Here is a tiny trained network, its code and every weight. The questions are about switching its units off for an input and a class, where a switched-off unit gives its printed mean instead of its output.

import numpy as np


def w(rows, s, z=0):
    codes = np.array(rows[::2]) - 128.0
    scale = np.full(codes.shape[1], s)
    scale[-1] = z or s
    return codes * scale


def f(y):
    return np.maximum(y, 0)


def log_softmax(a):
    a = a - a.max(-1, keepdims=True)
    return a - np.log(np.exp(a).sum(-1, keepdims=True))


def net(x, mask):
    res = np.array(x, float).reshape(1, 5) / 4 @ E
    y = f(res @ A[0][:, :-1].T + A[0][:, -1])
    res = res + np.where(mask, y, B[0][:, -1]) @ B[0][:, :-1]
    return log_softmax(res[-1] @ U[:, :-1].T + U[:, -1])


A, B = {}, {}
E = w([
[91,200,198,179,254,141],'x0',
[137,162,140,153,159,51],'x1',
[203,239,63,26,141,100],'x2',
[150,187,130,95,79,198],'x3',
[148,13,98,223,254,149],'x4',
],0.0092)
A[0] = w([
[113,9,121,181,155,86,157],'neuron 1',
[203,174,67,60,54,111,87],'neuron 2',
[99,145,106,57,162,4,133],'neuron 3',
[125,132,125,102,82,122,121],'neuron 4',
[170,153,82,78,113,69,253],'neuron 5',
[106,128,130,123,236,118,138],'neuron 6',
[144,134,146,169,158,200,240],'neuron 7',
[120,43,116,178,153,87,159],'neuron 8',
[91,117,142,94,14,160,214],'neuron 9',
],0.018,0.0031)
B[0] = w([
[154,7,183,183,133,105,223],'neuron 1',
[180,46,57,42,72,71,251],'neuron 2',
[193,206,207,129,112,156,195],'neuron 3',
[116,141,113,72,92,159,173],'neuron 4',
[204,124,83,81,138,89,208],'neuron 5',
[106,188,105,189,238,158,202],'neuron 6',
[72,135,52,145,164,131,179],'neuron 7',
[164,38,175,162,134,152,204],'neuron 8',
[41,159,148,110,36,128,225],'neuron 9',
],0.02,0.024)
U = w([
[25,126,144,66,32,136,97],'0',
[129,2,169,160,137,145,153],'1',
[181,99,64,17,74,73,248],'2',
[204,207,157,107,165,131,59],'3',
[94,136,30,144,189,161,5],'4',
],0.0088,0.0017)

Each question gives the input, the list of numbers given to net, and the class t.
The units are the neurons (one row each of A and B). Each row of codes is followed by its name. A weight is (code - 128) times the scale printed after its matrix; where a second scale follows, it is the last column's (A, B and U).
mask holds one flag per neuron, in row order. A switched-off neuron (its flag False) gives its mean, the last column of its row in B, instead of its output. The means were averaged over made-up inputs and are rounded, as every weight is.
A unit's drop is (log p(t) with every unit on - log p(t) with that unit switched off) / (log p(t) with every unit on - log p(t) with every unit switched off).
The circuit of an input: a set's keep is (log p(t) with only the set's units on - log p(t) with every unit switched off) / (log p(t) with every unit on - log p(t) with every unit switched off). Starting from all 9 units, units are removed one at a time, each time the one whose removal leaves the highest keep (on an exact tie, the one counted first), for as long as the keep stays at least 0.8.
units of the circuit, in order: the units of the circuit, biggest drop first
most important unit: the unit with the biggest drop
k most important neurons: the k neurons with the biggest drops, biggest first
drop when u is switched off: that unit's drop, to one decimal
input [3,7,-3,-8,-4], class 1: most important unit => neuron 1
input [4,7,-8,7,-1], class 4: 4 most important neurons => (neuron 1; neuron 7; neuron 8; neuron 2)
input [4,8,-5,-4,-5], class 3: units of the circuit, in order => (neuron 3; neuron 2)
input [2,6,-4,2,-3], class 0: 4 most important neurons => (neuron 2; neuron 1; neuron 6; neuron 5)
input [5,-4,7,-6,8], class 4: 2 most important neurons => (neuron 6; neuron 7)
input [4,-8,1,5,-5], class 0: 2 most important neurons => (neuron 9; neuron 5)
input [0,-7,1,8,0], class 0: 2 most important neurons => (neuron 9; neuron 5)
input [2,-2,2,-7,0], class 1: drop when neuron 5 is switched off => 0.2
input [0,-5,-4,8,-8], class 0: drop when neuron 9 is switched off => 1.5
input [-5,-2,-5,2,0], class 0: drop when neuron 9 is switched off => 1.0
